In the rows, 47 means zero.

Point, then a row for it; each showing differs a little:
(δ ζ)
 43   54   57   28   58   68   57   52   33   45   41   55   34   45   20   33   46   46   37   58   45   50   39   50   46   28   40   36   38   54   44   48   57   55   45   64   56   51   55   24   33   46   38   37   55   73   50   33   58   47   56   39   36   45   55   31   47   39   41   34   47   38   53   81   64   54   58   59   55   64   47   37   60   37   71   43   51   39   43   39   31   62   43   42   39   73   44   43   39   47   47   47   50   26   53   54   34   43   40   72   34   47   47   72   64   50   47   39   48   63   30   52   45   72   41   63   33   58   35   39   68   51   61   66   57   50   59   59   66   41   41   35   47   34   31   41   40   44   57   50   50   65   57   32   27   46   54   47   56   63   50   47   33   49   19   55   55   42   61   29   52   37   59   30   54   40   27   68   49   59   49   20   41   43   65   68   60   59   42   57   42   57   65   43   35   57   40   53   42   46   26   51   59   43   49   41   51   54   39   42
(θ ζ)
 39   57   54   27   64   47   31   43   34   41   46   31   26   52   48   26   43   61   39   55   57   59   46   52   45   34   45   55   40   42   60   59   64   49   40   41   63   15   52   29   35   62   45   29   39   70   50   51   56   58   53   56   34   41   56   34   42   56   34   32   53   43   61   46   40   63   31   64   55   60   58   35   44   41   41   62   39   33   34   51   40   55   75   26   58   71   43   57   39   59   55   28   23   52   60   55   34   50   41   66   35   62   58   33   44   61   51   66   49   48   31   32   47   56   39   44   45   45   43   39   55   43   30   38   50   56   60   58   37   35   71   30   21   36   56   26   52   55   57   63   63   63   66   43   35   55   41   41   59   56   55   42   47   51   16   46   52   44   36   44   54   34   50   42   40   52   35   72   43   66   55   29   67   54   62   63   56   52   39   46   55   41   44   39   42   55   40   71   39   46   40   43   34   50   31   40   54   51   44   38
(γ ζ)
 59   60   38   42   49   53   58   63   45   48   51   36   27   44   55   37   48   37   47   52   50   50   50   34   51   35   58   65   36   64   39   47   57   14   39   47   67   54   58   57   31   53   42   80   47   68   48   45   53   51   46   51   44   66   51   34   60   53   37   42   44   49   48   35   45   66   48   28   54   61   35   45   45   75   41   57   41   48   38   49   64   57   61   45   59   27   40   38   40   53   47   54   34   62   27   56   34   40   38   61   70   32   56   37   58   74   41   45   46   59   38   30   67   62   49   45   26   61   34   30   60   44   43   38   54   59   53   55   43   51   25   34   59   37   55   60   27   43   58   57   56   66   58   42   65   47   62   65   66   67   57   53   36   41   39   40   60   57   49   40   51   61   47   29   46   46   42   69   40   65   53   81   49   52   62   62   56   47   58   45   49   53   45   41   37   41   54   54   39   32   35   49   42   21   39   37   60   40   47   68
(ζ)
 51   62   64   32   62   40   44   40   34   45   43   50   29   43   45   37   53   55   34   56   33   49   46   44   38   27   53   51   40   25   60   51   47   72   42   31   40   60   63   29   38   59   50   46   46   62   26   44   55   58   41   48   50   34   45   29   44   52   42   37   49   58   47   29   34   47   53   47   62   67   38   39   35   41   48   36   46   73   33   50   42   54   63   57   48   45   35   37   38   51   42   51   65   46   41   50   29   40   50   75   47   38   52   47   69   30   48   41   41   65   36   34   29   63   44   30   29   31   36   43   59   51   44   42   53   39   49   55   32   64   47   39   38   43   52   44   52   65   11   68   51   58   56   48   37   63   35   26   61   60   56   56   52   59   23   61   54   51   50   59   40   33   55   61   53   50   37   82   60   59   60   34   47   67   66   62   76   46   31   35   40   56   41   67   34   58   42   49   46   45   28   34   43   72   45   66   17   65   33   44

Each walk starts at a row, and each symbol moves it to the next point.
Each answer is a row, close to the row of the point it stands for.
start  52   50   23   55   61   45   32   48   50   50   52   45   56   58   70   57   40   57   58   63   61   44   50   32   42   38   28   37   46   52   36   60   47   13   53   45   46   16   61   57   58   64   59   67   32   42   58   61   48   49   45   55   45   67   69   43   56   58   39   48   54   49   53   34   50   59   33   20   65   37   62   51   34   75   41   46   46   53   42   51   53   45   43   43   51   29   47   46   62   59   57   41   38   57   40   69   45   40   39   28   62   63   50   49   47   76   39   57   35   51   49   50   63   23   45   45   61   39   42   38   41   46   50   34   48   57   56   70   53   38   34   42   44   49   57   44   41   46   54   61   53   38   58   56   50   58   51   74   54   49   52   25   63   48   57   41   46   61   49   43   47   37   31   39   33   49   36   49   34   53   55   89   51   57   67   53   65   43   71   50   67   54   37   43   34   31   54   38   65   26   54   46   44   28   39   51   52   56   58   68 at (γ θ)
γ	 57   61   58   62   66   37   25   24   32   36   43   49   56   59   55   52   51   48   42   55   29   48   36   44   44   39   39   57   34   18   61   70   52   60   43   32   47   19   57   41   59   51   60   39   45   43   69   49   46   52   52   54   53   40   54   37   41   65   32   64   59   62   49   33   46   50   37   58   56   24   65   63   35   49   37   31   57   79   38   52   41   54   58   34   53   45   49   39   48   55   63   38   64   49   51   51   58   35   72   31   37   66   39   35   54   14   56   61   64   61   58   48   36   32   35   39   69   19   42   32   45   39   45   38   57   42   59   55   48   72   43   64   33   36   57   26   53   43   35   64   58   39   49   47   36   52   27   33   57   46   53   42   50   63   61   58   43   35   45   64   52   40   41   70   46   57   37   47   60   47   51   30   60   61   60   44   68   39   44   22   49   55   39   77   35   43   45   36   53   49   51   42   55   74   38   59   24   56   49   42
δ	 41   42   53   51   60   54   34   53   19   37   50   67   67   54   17   56   46   53   58   55   52   44   47   35   56   42   40   36   46   55   39   56   39   51   49   57   47   17   50   37   57   59   39   32   50   53   57   51   52   45   49   58   39   43   64   36   32   28   40   59   51   53   61   64   48   52   39   57   58   40   61   50   42   45   67   50   35   32   48   35   31   54   29   44   39   55   40   57   53   41   56   37   51   30   72   58   51   33   44   37   39   65   55   51   51   51   52   68   56   61   52   77   48   35   49   60   61   49   39   47   45   52   61   37   52   57   56   68   81   35   54   44   29   34   38   36   53   44   44   60   52   33   54   50   40   48   54   46   63   44   53   44   31   47   36   36   54   45   57   35   57   35   55   41   39   33   30   43   49   46   46   40   49   27   67   42   64   50   34   54   59   55   68   48   37   56   59   29   64   35   59   50   65   34   27   45   61   53   44   34
δ	 59   50   56   69   62   35   41   24   44   34   35   55   63   53   56   32   35   52   52   53   32   52   43   49   48   40   35   55   36   29   54   61   41   52   53   42   38   15   50   21   51   51   65   37   45   37   60   53   63   41   42   54   42   45   58   28   50   48   33   39   54   47   52   21   32   45   31   48   52   35   62   57   41   28   34   26   48   76   37   52   43   43   56   39   51   42   45   45   59   56   53   24   62   42   50   65   55   38   75   32   43   70   57   45   64   28   41   63   46   55   60   50   37   44   40   45   72   20   37   46   55   38   44   32   55   36   58   71   26   67   52   55   32   50   56   41   44   34   20   57   59   41   47   61   33   51   34   37   65   42   46   24   52   63   59   47   47   37   41   54   55   39   46   77   45   45   28   41   74   46   56   39   50   51   66   41   72   45   37   36   57   59   35   68   41   61   43   36   52   43   55   43   27   66   41   56   25   53   39   42
θ	 31   59   53   58   58   34   60   55   22   44   47   53   60   39   52   45   40   41   48   66   51   53   39   45   51   54   42   54   34   60   58   39   44   65   46   39   49   64   60   45   66   60   56   33   43   29   60   29   56   48   43   47   67   38   56   40   51   64   35   48   52   44   65   46   32   44   38   61   57   37   36   56   31   31   33   59   40   46   48   61   50   59   51   55   44   58   37   50   44   63   47   53   34   56   59   65   65   37   41   57   44   47   56   49   45   50   48   32   54   57   56   35   39   26   46   27   52   56   32   25   38   51   43   52   52   46   48   64   24   34   64   64   58   49   47   61   54   42   60   64   48   34   59   25   28   59   37   26   56   35   63   63   51   46   67   44   52   43   48   36   49   37   58   43   57   46   37   46   44   37   62   33   40   46   68   46   72   37   40   57   34   53   33   38   34   71   18   49   42   35   47   51   51   38   38   43   43   56   47   35
ψ	 42   38   54   51   54   45   44   37   70   55   47   35   56   30   55   34   45   36   44   58   33   45   61   79   34   46   56   50   31   34   56   38   36   54   52   48   38   54   36   40   53   57   58   33   54   38   39   39   41   54   47   56   64   33   66   74   51   51   78   50   47   70   58   39   44   53   44   47   24   45   44   54   40   39   36   49   55   67   67   60   49   55   53   64   44   41   37   48   49   23   44   50   64   63   49   38   53   43   60   34   43   34   31   35   53   25   41   44   57   29   36   59   32   39   61   46   51   41   66   40   33   54   53   45   33   37   48   24   36   62   56   50   51   59   43   55   53   46   23   64   36   52   22   50   34   58   46   32   19   39   45   53   53   54   58   63   51   53   40   59   45   40   33   79   46   65   79   34   54   51   54   25   36   55   37   45   43   46   43   44   34   29   39   74   63   58   46   51   40   74   62   53   40   79   37   60   33   61   49   40
ψ	 32   52   54   61   39   31   51   60   18   29   29   49   56   34   43   52   52   41   63   60   52   57   43   45   61   39   53   54   26   55   46   39   38   51   33   34   44   63   53   37   44   61   40   38   41   31   65   28   50   38   63   37   57   24   68   30   53   62   33   55   53   40   58   39   40   50   55   64   52   40   34   61   47   32   45   63   40   30   29   54   36   59   51   58   42   54   48   54   57   64   41   50   26   60   76   74   50   43   44   37   39   46   61   39   58   55   42   37   58   50   57   39   53   33   40   38   43   65   41   29   33   46   50   42   56   57   63   61   37   38   65   48   52   39   63   51   45   39   56   58   64   40   57   42   39   53   41   30   64   51   62   57   43   40   54   29   59   37   44   31   50   28   55   41   54   57   41   49   38   30   59   31   45   58   66   42   63   35   33   57   43   45   33   38   36   70   39   35   40   33   43   51   45   41   38   39   54   60   50   30
ψ	 49   37   56   59   54   53   51   27   73   42   35   41   60   41   48   48   53   30   45   55   36   51   33   66   40   48   57   61   41   40   51   38   53   61   54   52   45   50   28   44   51   64   52   43   43   27   38   39   52   57   41   42   46   51   52   67   47   50   62   43   48   57   53   25   35   65   61   51   33   44   49   57   32   44   44   36   54   71   64   57   43   53   47   47   55   47   37   36   46   24   41   41   58   51   35   26   55   32   66   40   36   45   36   45   58   28   46   40   44   28   51   40   34   27   44   37   48   28   83   37   42   43   39   53   31   34   51   26   37   59   59   51   52   60   61   56   51   50   30   49   36   46   32   48   42   47   44   38   26   52   61   53   42   61   62   63   58   47   38   63   53   47   56   74   56   56   67   41   45   43   48   28   46   60   30   47   41   42   40   35   37   28   38   59   75   47   38   37   45   63   52   47   44   62   42   58   40   46   48   41
η	 46   36   43   48   29   37   56   57   76   62   36   31   54   44   54   53   58   49   59   29   56   47   32   74   51   64   52   48   73   54   53   34   46   66   66   51   54   49   34   43   51   34   47   41   47   41   37   62   30   48   47   52   54   47   30   62   41   61   63   67   54   34   19   36   44   34   50   54   25   56   42   55   55   49   41   59   52   39   69   43   39   21   50   56   47   55   61   31   51   37   42   53   37   56   60   35   56   61   42   52   42   45   36   41   37   51   53   45   39   28   41   41   49   43   59   42   59   64   66   70   37   54   55   47   45   57   16   40   42   26   46   57   57   64   50   55   43   40   54   28   28   47   36   51   46   33   40   39   20   30   27   65   51   53   58   48   34   38   28   36   34   67   50   45   41   45   59   37   36   45   26   33   50   49    9   43   17   46   42   42   48   30   50   41   78   54   56   38   53   58   51   57   39   38   61   40   53   21   51   55
η	 55   39   50   59   48   47   45   25   74   40   43   45   69   45   54   43   52   38   46   48   28   54   46   72   47   47   49   53   39   32   47   42   42   48   69   47   36   57   33   48   59   61   64   41   44   44   40   50   53   53   55   51   55   44   62   71   43   45   67   51   43   49   54   18   41   56   48   54   24   41   42   62   44   34   34   34   48   73   75   57   55   68   57   46   53   48   59   45   56   26   43   49   66   48   48   38   56   52   55   40   49   40   35   37   56   23   39   51   60   24   51   49   44   41   34   37   49   31   62   34   48   47   40   44   33   41   56   25   42   53   66   54   50   66   51   59   41   35   29   53   34   42   22   66   40   50   45   48   27   30   62   51   55   46   59   78   66   53   41   58   55   48   50   64   54   48   67   54   51   43   51   36   42   61   39   49   35   46   36   30   44   29   32   54   63   47   42   42   45   68   50   51   49   67   38   58   35   55   55   43
δ	 43   40   48   57   44   56   41   58   83   30   35   57   67   38   23   44   54   56   59   62   48   51   50   77   44   34   48   43   49   51   29   40   45   64   67   71   46   58   22   33   58   55   48   45   53   40   37   44   61   37   39   52   32   29   57   58   37   23   75   47   39   41   73   69   56   51   55   48   36   44   42   40   43   38   65   61   57   43   77   35   38   60   27   50   38   61   54   48   49   12   49   52   63   30   59   33   54   38   50   47   47   52   30   59   57   47   47   35   42   18   40   69   39   48   46   55   47   63   67   44   42   59   59   58   24   58   65   17   57   47   51   53   57   62   25   46   53   37   52   55   25   46   28   55   48   67   48   38   35   45   56   54   41   34   58   56   54   54   53   47   44   48   57   40   50   32   65   40   41   35   56   31   47   29   43   32   45   68   48   51   44   26   56   36   81   41   29   59   57   62   55   45   57   52   32   51   62   53   40   44
δ	 53   37   55   63   53   34   56   28   80   40   45   46   56   45   51   61   54   38   53   53   32   53   45   48   47   38   50   41   36   27   60   41   38   52   53   50   30   50   30   37   44   54   54   41   52   41   30   41   54   57   53   43   46   39   64   71   40   47   65   53   51   47   59   35   48   45   46   62   25   28   46   48   45   41   32   34   47   67   69   69   42   58   53   56   52   48   38   37   58   31   38   41   57   57   55   35   55   30   69   62   36   46   29   37   62   25   44   46   56   34   43   42   35   47   40   38   52   38   65   39   47   47   63   47   37   39   42   21   40   69   53   42   60   66   64   49   45   51   40   54   59   47   27   52   42   51   40   54   34   41   53   62   44   55   55   77   53   47   38   64   54   44   49   66   59   46   83   46   61   41   44   42   39   62   42   34   48   49   43   49   36   34   48   56   73   67   50   46   41   65   51   56   53   67   21   53   40   50   53   41
δ	 40   43   53   58   44   56   51   66   72   46   51   52   51   33   30   51   54   38   54   61   33   55   52   80   57   44   44   35   24   56   42   37   45   48   65   84   49   65   34   38   50   59   51   33   57   43   34   49   48   49   50   49   40   37   55   73   47   31   67   54   53   42   59   69   59   54   45   51   26   48   41   47   42   41   62   61   48   46   53   34   27   56   24   51   43   56   49   46   42   37   47   50   59   42   52   39   52   49   46   45   39   35   28   54   50   44   42   42   50   40   52   75   47   42   46   48   44   55   75   41   43   48   63   46   39   47   71   29   69   43   46   53   50   61   34   52   54   40   60   44   29   38   34   57   34   51   49   47   25   49   65   50   44   41   48   62   54   62   70   50   59   39   65   49   43   35   68   44   38   45   64   40   58   29   44   48   41   65   45   54   45   27   71   46   72   40   49   38   50   64   55   48   57   44   48   43   58   55   46   45
δ	 37   42   52   53   47   44   54   16   70   39   41   51   58   40   58   45   44   57   51   60   31   61   33   66   36   39   56   52   37   33   47   42   48   61   52   42   47   52   26   43   50   50   51   28   50   45   36   30   50   58   52   42   53   41   59   69   44   48   59   56   53   55   54   27   42   58   44   58   28   50   46   62   46   36   41   41   53   61   56   56   37   56   50   51   53   42   42   38   56   24   47   44   67   57   48   36   55   40   74   43   49   41   30   43   59   27   36   37   50   32   46   30   33   44   36   37   48   31   71   37   43   42   41   56   30   44   62   34   33   66   54   56   50   56   55   52   53   39   23   60   41   39   22   51   28   65   42   37   19   47   59   52   44   68   68   73   58   44   39   60   46   23   48   68   59   63   63   50   50   38   51   28   48   54   35   42   43   40   40   25   42   41   36   54   66   51   42   40   42   69   62   47   42   77   46   59   36   58   50   42
θ	 40   33   56   54   56   30   17   57   71   39   42   48   56   46   50   43   67   62   44   53   61   60   37   65   51   55   42   48   41   50   58   49   41   57   59   45   52   20   24   43   56   56   35   29   43   36   21   52   43   34   42   60   56   43   44   66   44   49   73   63   56   41   58   40   30   55   39   61   28   38   71   50   43   42   29   45   55   36   67   41   49   53   55   33   48   65   53   48   53   15   58   47   37   53   62   28   58   39   42   32   43   76   25   39   59   43   47   58   49   32   53   48   38   43   29   45   56   44   56   41   49   54   43   61   35   51   60   24   39   41   56   52   33   71   49   34   52   47   45   59   25   47   28   56   37   60   43   42    8   40   60   34   51   46   53   60   36   59   42   43   64   33   50   38   42   46   70   45   50   46   64   34   68   47   35   49   54   42   40   45   52   29   40   35   77   61   55   48   58   70   46   40   52   50   45   45   54   55   46   39
ψ	 55   51   56   41   51   33   32   37   30   43   49   46   41   62   46   40   33   58   49   55   38   57   50   46   38   44   48   41   38   23   56   64   41   62   46   42   40   14   48   38   55   55   46   37   50   48   60   68   61   57   44   56   56   38   60   40   49   62   54   63   43   56   58   18   40   58   35   51   46   40   57   53   45   52   36   24   52   69   51   46   41   59   49   49   46   52   54   44   46   54   54   29   60   62   50   57   70   53   68   38   34   59   52   48   70   15   34   59   54   54   53   40   30   40   52   36   75   14   32   51   40   54   52   45   58   39   57   36   43   68   57   52   28   34   62   37   46   44   24   63   63   39   56   48   45   51   44   41   59   50   55   25   43   56   55   44   33   42   49   59   54   46   49   67   33   53   37   41   50   39   62   32   58   58   65   46   57   44   53   26   51   54   43   53   19   59   53   40   53   50   53   44   39   64   36   56   35   58   62   45
δ	 50   49   63   44   52   58   39   47   28   31   58   60   57   70   27   47   41   49   58   47   42   45   41   53   54   33   41   56   46   51   47   59   43   65   42   55   53    9   57   37   47   63   52   44   67   44   62   55   48   43   49   55   28   45   68   33   39   31   38   46   61   59   58   88   64   54   33   50   61   42   65   56   61   40   69   41   50   39   38   27   36   54   29   22   29   48   40   43   48   42   54   46   64   21   58   56   65   35   35   28   32   66   54   52   53   49   42   59   48   52   50   69   58   46   46   59   64   50   45   29   41   52   56   45   63   46   62   58   61   40   50   59   24   40   40   32   47   41   61   64   55   32   56   36   42   53   48   42   56   51   57   30   38   39   45   49   31   48   54   39   50   46   58   44   43   39   34   42   48   38   55   30   57   25   64   44   60   54   40   56   54   55   72   42   36   50   40   45   60   37   52   41   65   44   34   49   45   66   47   47
θ	 57   52   58   56   48   62   52   29   29   47   28   68   61   37   26   49   53   44   44   48   26   49   33   39   39   30   51   42   40   43   34   33   41   61   42   57   31   64   57   30   50   57   61   38   49   33   53   45   47   54   49   43   33   38   45   35   53   25   34   53   42   50   49   69   68   69   60   57   62   31   39   54   53   41   81   36   48   67   52   38   35   57   26   45   33   56   47   43   46   52   45   52   86   30   42   68   40   42   63   30   50   43   50   62   54   12   45   32   50   49   61   66   46   46   45   72   45   31   45   31   37   52   61   50   52   39   68   57   56   81   48   52   49   47   29   57   49   34   35   67   71   44   58   32   34   46   55   38   59   47   64   57   37   52   43   48   69   43   54   54   58   41   49   80   41   31   28   34   58   51   57   40   36   39   69   36   71   57   50   24   42   52   74   62   24   56   37   49   40   51   59   40   67   72   41   65   29   52   55   40
η	 49   54   57   52   32   66   52   51   37   63   35   56   57   44   27   43   48   34   52   27   48   52   49   53   55   66   58   31   72   53   31   55   47   59   44   58   46   49   58   48   47   32   43   30   69   44   65   54   36   45   43   34   35   45   31   38   45   30   42   54   46   44   27   71   71   34   49   51   46   42   44   48   71   46   67   54   43   26   39   39   31   24   28   49   40   56   63   53   55   48   45   49   54   34   61   32   51   57   40   44   32   44   51   61   36   47   64   52   41   60   56   80   39   59   54   65   57   48   52   71   41   48   48   50   40   42   30   66   73   56   50   49   49   38   35   54   52   45   63   33   49   43   60   47   42   36   45   43   61   37   34   57   44   48   40   30   29   32   52   39   46   63   60   50   51   42   38   34   33   54   23   43   54   21   33   37   19   52   44   58   34   51   66   44   45   49   48   49   34   40   45   54   70   50   72   41   64   20   56   44
δ	 52   52   52   60   37   31   52   35   30   59   48   54   47   46   45   42   50   38   49   34   34   43   39   49   24   58   38   51   66   30   62   43   35   57   56   38   36   53   59   48   43   18   63   27   46   41   59   58   24   56   42   56   63   45   30   43   48   52   45   48   56   60   22   29   50   34   52   63   58   56   40   43   47   31   38   37   29   57   30   48   47   26   40   60   53   45   68   42   43   63   50   52   64   53   54   44   59   63   67   43   37   45   54   61   47   26   64   48   58   60   52   42   44   37   62   47   52   37   39   71   33   39   45   56   53   29   24   55   43   67   57   55   58   47   58   43   47   47   30   17   54   40   48   43   50   26   38   39   56   38   30   51   54   53   57   54   42   52   38   60   31   65   51   74   51   50   32   37   57   47   28   46   47   48   32   48   34   39   35   29   50   55   45   57   41   56   58   41   48   43   64   40   35   72   71   57   32   27   47   48
ζ	 36   55   55   23   31   47   49   56   36   69   48   36   29   47   55   48   53   49   43   32   46   41   49   36   46   54   49   56   68   55   63   40   59   49   45   39   63   53   44   49   40   21   50   41   53   63   44   50   32   48   45   43   54   47   31   50   38   48   41   30   56   40   22   46   44   36   51   51   45   66   43   38   61   47   28   54   52   50   36   60   47   23   62   49   61   57   46   54   49   62   35   52   42   48   49   34   42   59   41   61   24   50   52   52   23   50   60   45   52   60   23   25   50   55   60   46   33   62   42   87   56   47   36   47   58   59   21   48   43   42   60   44   47   33   55   44   38   51   48   27   45   58   49   49   40   30   50   36   64   50   32   39   58   48   43   40   34   32   35   44   37   74   43   39   45   57   44   53   51   64   33   37   50   60   37   61   26   60   34   51   43   53   43   47   36   51   63   57   45   28   41   55   43   42   70   39   46   16   42   41
ζ	 42   60   55   57   45   39   50   27   31   67   42   44   47   40   51   39   31   53   54   24   33   38   48   42   33   67   45   55   69   33   49   52   48   46   46   42   46   55   51   42   46   19   62   31   45   45   53   48   30   42   46   38   51   38   24   43   35   49   42   44   50   57   29   26   60   19   42   35   60   48   40   47   62   37   40   29   44   69   38   58   37   32   37   54   57   49   62   37   55   53   59   51   46   53   42   43   53   52   57   38   42   54   54   47   39   22   50   46   50   54   51   49   31   29   54   44   44   42   47   79   36   46   30   46   52   52   24   60   40   66   63   57   61   48   57   57   53   46   42   29   62   49   50   42   41   25   43   25   56   22   21   49   50   54   48   53   34   41   36   62   46   72   55   73   42   56   34   25   65   45   28   35   49   54   34   53   29   36   42   29   52   53   41   52   36   49   51   35   32   46   56   72   44   68   70   41   22   25   45   41
δ	 43   46   53   59   32   59   59   51   37   76   46   60   46   50   27   47   33   44   40   39   47   32   47   55   55   69   43   36   61   52   42   47   50   51   46   67   46   49   48   44   60   18   49   46   62   39   64   59   27   57   41   51   38   34   23   39   41   42   51   55   48   43   34   69   68   31   48   55   68   48   51   50   61   33   57   54   48   33   33   35   36   26   18   43   40   63   57   54   50   59   45   39   51   24   63   53   49   58   37   46   46   33   57   59   32   41   59   47   48   57   49   60   43   45   63   68   46   48   43   65   47   47   55   43   58   64   34   68   66   39   58   53   48   49   29   53   49   40   50   28   46   47   55   44   33   29   45   36   64   42   35   58   38   48   42   41   40   49   53   45   34   74   43   38   54   37   40   38   57   36   30   31   48   32   38   54   21   47   36   61   40   62   64   40   45   57   56   44   41   37   51   54   58   38   83   41   65   35   58   46
